Here is a tiny trained network, its code and every weight. The questions are about switching its units off for an input and a target symbol, where a switched-off unit gives its printed mean instead of its output.

import numpy as np


def w(rows, s, z=0):
    codes = np.array(rows[::2]) - 128.0
    scale = np.full(codes.shape[1], s)
    scale[-1] = z or s
    return codes * scale


def f(y):
    return np.maximum(y, 0)


def softmax(a):
    e = np.exp(a - a.max(-1, keepdims=True))
    return e / e.sum(-1, keepdims=True)


def log_softmax(a):
    a = a - a.max(-1, keepdims=True)
    return a - np.log(np.exp(a).sum(-1, keepdims=True))


def net(x, mask):
    ids = ['Γδεζλμπτψ'.index(c) for c in x.split()]
    T = len(ids)
    res = E[ids] + P[:T]
    u = 0
    for l in range(2):
        r = res
        for j in range(2):
            rows = slice(4 * j, 4 * j + 4)
            q, k, v = (r @ M[l][rows].T for M in (Q, K, V))
            z = softmax(np.where(np.tri(T) > 0, q @ k.T / 4**0.5, -1e9)) @ v
            o = O[l][rows]
            res = res + np.where(mask[u + j], z, o[:, -1]) @ o[:, :-1]
        u += 2
        y = f(res @ A[l][:, :-1].T + A[l][:, -1])
        res = res + np.where(mask[u : u + 4], y, B[l][:, -1]) @ B[l][:, :-1]
        u += 4
    return log_softmax(res[-1] @ U[:, :-1].T + U[:, -1])


Q, K, V, O, A, B = {}, {}, {}, {}, {}, {}
E = w([
[21,218,122,168,138,102,87,153,80],'Γ',
[51,172,159,34,67,140,178,47,118],'δ',
[83,103,125,91,159,195,121,157,188],'ε',
[144,130,114,112,2,168,47,196,158],'ζ',
[76,94,108,141,144,144,150,192,215],'λ',
[92,96,74,139,180,95,195,189,163],'μ',
[122,118,54,69,193,125,136,170,95],'π',
[165,125,42,184,91,179,179,126,104],'τ',
[128,105,75,135,126,91,98,47,200],'ψ',
],0.0088)
P = w([
[173,254,132,92,187,212,153,137,223],'0',
[156,223,113,72,156,154,157,167,199],'1',
[126,197,102,69,135,138,157,173,191],'2',
[113,177,92,71,125,137,149,173,181],'3',
[104,159,91,81,117,139,145,167,166],'4',
[98,141,92,87,115,141,139,162,152],'5',
[93,123,89,94,112,138,132,155,139],'6',
[91,106,91,101,107,143,128,151,126],'7',
[88,91,89,106,104,151,119,145,113],'8',
[88,76,88,118,101,151,112,138,100],'9',
[87,58,87,123,98,148,107,132,91],'10',
[91,40,89,132,97,151,102,129,77],'11',
[87,28,89,140,92,152,95,124,69],'12',
[92,10,87,142,90,154,84,120,58],'13',
],0.0054)
Q[0] = w([
[47,99,24,79,99,132,103,103,155],'L0H0',
[68,101,73,81,149,185,135,159,157],'L0H0',
[249,108,216,125,155,84,108,156,130],'L0H0',
[15,96,52,65,46,94,139,167,123],'L0H0',
[158,224,133,141,168,157,79,98,104],'L0H1',
[123,78,43,152,146,132,119,196,211],'L0H1',
[172,195,236,139,141,53,173,83,106],'L0H1',
[82,161,51,148,108,89,154,156,138],'L0H1',
],0.02)
K[0] = w([
[104,50,153,155,97,134,149,132,63],'L0H0',
[145,77,127,182,72,106,89,78,86],'L0H0',
[124,228,102,139,144,156,190,109,153],'L0H0',
[46,54,106,151,160,160,111,90,86],'L0H0',
[153,165,155,221,145,100,138,139,195],'L0H1',
[141,40,113,164,154,116,69,146,61],'L0H1',
[191,251,103,90,165,158,114,146,156],'L0H1',
[145,104,75,150,119,112,88,45,104],'L0H1',
],0.018)
V[0] = w([
[185,101,155,162,19,165,151,245,92],'L0H0',
[197,152,163,127,109,2,7,114,153],'L0H0',
[100,163,245,73,95,136,155,150,81],'L0H0',
[224,82,87,115,71,195,220,36,130],'L0H0',
[84,144,76,55,124,150,116,197,83],'L0H1',
[60,71,182,99,64,145,134,90,115],'L0H1',
[164,157,62,80,140,83,125,51,72],'L0H1',
[107,126,211,76,170,189,176,63,127],'L0H1',
],0.0083)
O[0] = w([
[200,113,175,56,105,28,199,176,140,109],'L0H0',
[79,106,109,186,111,50,98,126,2,3],'L0H0',
[201,171,162,183,97,78,141,120,153,2],'L0H0',
[72,39,124,77,51,155,188,115,199,171],'L0H0',
[225,154,115,63,129,110,126,135,169,227],'L0H1',
[159,64,139,131,193,170,86,148,101,109],'L0H1',
[79,136,90,67,145,120,136,120,85,146],'L0H1',
[135,146,218,129,208,164,134,109,117,67],'L0H1',
],0.0066,0.0034)
A[0] = w([
[111,99,97,105,253,102,163,113,145,118],'L0N0',
[128,118,109,139,107,81,114,32,184,73],'L0N1',
[220,106,83,163,167,162,140,95,167,248],'L0N2',
[105,152,85,166,128,145,112,123,97,122],'L0N3',
],0.013,0.0014)
B[0] = w([
[121,102,43,47,196,159,126,177,200,255],'L0N0',
[167,112,90,138,103,52,96,43,197,201],'L0N1',
[254,142,82,164,164,132,124,121,152,250],'L0N2',
[144,205,103,119,146,121,115,171,119,198],'L0N3',
],0.0071,0.0046)
Q[1] = w([
[196,115,51,118,122,130,140,109,217],'L1H0',
[216,128,87,166,44,150,102,173,76],'L1H0',
[76,110,102,92,147,141,143,190,131],'L1H0',
[153,148,162,172,135,173,212,200,116],'L1H0',
[104,114,175,107,231,142,143,243,113],'L1H1',
[154,139,83,63,50,160,69,227,138],'L1H1',
[171,129,48,147,137,166,252,107,88],'L1H1',
[104,109,34,82,220,50,105,159,187],'L1H1',
],0.019)
K[1] = w([
[139,27,80,124,126,163,148,173,64],'L1H0',
[168,165,83,121,70,109,157,250,134],'L1H0',
[188,133,106,144,147,76,113,55,106],'L1H0',
[225,122,135,92,164,129,144,159,204],'L1H0',
[253,137,70,185,168,134,52,168,191],'L1H1',
[173,36,151,123,155,24,155,140,86],'L1H1',
[134,61,115,48,48,185,169,105,225],'L1H1',
[118,51,37,196,120,172,78,138,59],'L1H1',
],0.018)
V[1] = w([
[160,92,142,198,114,124,111,100,197],'L1H0',
[150,152,134,147,117,77,57,105,99],'L1H0',
[181,102,110,48,127,141,56,106,125],'L1H0',
[108,91,149,95,202,54,127,140,127],'L1H0',
[129,162,157,27,121,131,81,4,118],'L1H1',
[101,136,58,153,223,46,236,80,122],'L1H1',
[168,158,118,61,134,164,208,92,4],'L1H1',
[131,99,201,60,246,130,111,158,163],'L1H1',
],0.016)
O[1] = w([
[70,126,118,148,121,155,122,88,94,146],'L1H0',
[147,111,74,139,92,119,95,99,134,45],'L1H0',
[140,175,100,102,108,118,91,171,101,253],'L1H0',
[162,98,168,141,127,108,77,134,120,84],'L1H0',
[140,110,85,74,178,94,53,61,86,155],'L1H1',
[120,51,135,163,203,133,154,207,50,193],'L1H1',
[158,157,140,73,247,97,172,107,84,49],'L1H1',
[80,119,131,141,160,41,83,152,174,126],'L1H1',
],0.014)
A[1] = w([
[109,83,205,254,75,164,154,163,161,57],'L1N0',
[234,96,119,195,173,137,127,79,193,8],'L1N1',
[168,161,98,104,83,187,110,58,175,134],'L1N2',
[128,20,117,109,127,128,180,97,239,100],'L1N3',
],0.011,0.0017)
B[1] = w([
[179,117,173,114,138,192,62,2,100,231],'L1N0',
[90,135,140,158,92,115,47,135,20,137],'L1N1',
[121,56,199,123,119,66,174,128,80,249],'L1N2',
[119,238,114,152,130,160,195,144,147,166],'L1N3',
],0.0078,0.014)
U = w([
[111,253,139,196,125,100,112,141,12,114],'Γ',
[139,140,109,100,168,104,120,83,108,164],'δ',
[101,152,94,140,125,111,117,134,190,158],'ε',
[119,117,144,122,111,104,138,130,130,161],'ζ',
[159,165,102,113,114,156,100,106,165,9],'λ',
[123,77,180,152,181,142,121,124,112,103],'μ',
[144,86,132,135,162,91,133,182,139,61],'π',
[145,120,98,100,159,169,181,136,137,251],'τ',
[118,58,72,118,121,150,115,135,126,108],'ψ',
],0.0052,0.0019)

Each question gives the input, a string of symbols that net reads in full, and the target symbol t.
The units are the heads (4 rows each of Q, K, V and O) and the neurons (one row each of A and B). Each row of codes is followed by its name. A weight is (code - 128) times the scale printed after its matrix; where a second scale follows, it is the last column's (O, A, B and U).
mask holds one flag per unit, layer by layer, with each layer's heads first. A switched-off unit (its flag False) gives its mean, the last column of its rows in O or B, instead of its output. The means were averaged over made-up inputs and are rounded, as every weight is.
A unit's drop is (log p(t) with every unit on - log p(t) with that unit switched off) / (log p(t) with every unit on - log p(t) with every unit switched off).
The circuit of an input: a set's keep is (log p(t) with only the set's units on - log p(t) with every unit switched off) / (log p(t) with every unit on - log p(t) with every unit switched off). Starting from all 12 units, units are removed one at a time, each time the one whose removal leaves the highest keep (on an exact tie, the one counted first), for as long as the keep stays at least 0.8.
circuit, biggest first: the units of the circuit, biggest drop first
top k neurons: the k neurons with the biggest drops, biggest first
k most important neurons of layer l: the k neurons of layer l with the biggest drops, biggest first
heads that matter: for each layer, one digit per head in row order, 1 if its drop is at least 0.15 and else 0, layers parted by /
input ζ π τ Γ π ζ π π, target π: circuit, biggest first => (L1H1, L0N0, L1H0)
input ζ ψ τ π λ π λ λ δ ψ, target τ: heads that matter => 11 / 11
input Γ τ ε ζ δ ζ Γ τ ζ τ λ δ ζ ψ, target ψ: circuit, biggest first => (L0H0, L0H1, L1H1, L0N1)
input λ ψ ε τ Γ Γ Γ Γ ψ, target ε: 2 most important neurons of layer 1 => (L1N2, L1N0)
input τ δ ε τ Γ μ, target τ: heads that matter => 00 / 01
input λ ε ψ μ, target ψ: circuit, biggest first => (L0N1, L1H1, L1H0)
input δ τ τ τ μ ψ π τ μ ψ ψ ψ Γ Γ, target Γ: heads that matter => 10 / 00
input ψ τ Γ τ π τ Γ ψ ψ ε, target ψ: heads that matter => 00 / 01
input δ τ τ ζ μ τ ε δ μ λ ε, target μ: circuit, biggest first => (L1N0, L1H1, L0N0)
input π ψ λ μ τ ψ ψ Γ τ π, target τ: heads that matter => 01 / 01
input ζ π μ μ λ ψ, target ψ: circuit, biggest first => (L0H0, L1H1, L0N1)
input τ ε ζ λ ε μ ζ ζ ε ζ, target ε: circuit, biggest first => (L0H0, L1H1, L0H1)
input μ λ δ ψ τ μ τ μ ψ μ π, target ψ: heads that matter => 00 / 01
input ψ δ π ε μ λ ε ψ ζ μ Γ ψ, target ζ: heads that matter => 10 / 01
input δ ψ Γ ε Γ ε μ ζ ζ δ ψ, target Γ: heads that matter => 11 / 10
input ψ τ μ ε Γ ζ ζ λ Γ, target ζ: heads that matter => 11 / 11
input τ λ τ δ τ π τ, target π: top 2 neurons => (L0N0, L0N2)
input ζ ψ τ ζ τ, target ζ: circuit, biggest first => (L1N2, L1H1, L0N2)
input μ τ μ ζ ψ π ζ π μ τ ε δ τ, target ε: heads that matter => 10 / 01
input ψ ψ Γ τ λ ψ τ ε ψ ζ ζ λ, target λ: 3 most important neurons of layer 1 => (L1N0, L1N2, L1N3)
input δ ε ε λ ζ δ τ ε ψ ψ τ ψ, target τ: circuit, biggest first => (L1H1, L1H0, L0N0)
input μ Γ λ, target μ: circuit, biggest first => (L1N0, L1H1, L1H0)
input ζ μ μ π μ, target π: heads that matter => 00 / 11
input π ζ ψ π, target ψ: top 2 neurons => (L0N1, L0N3)
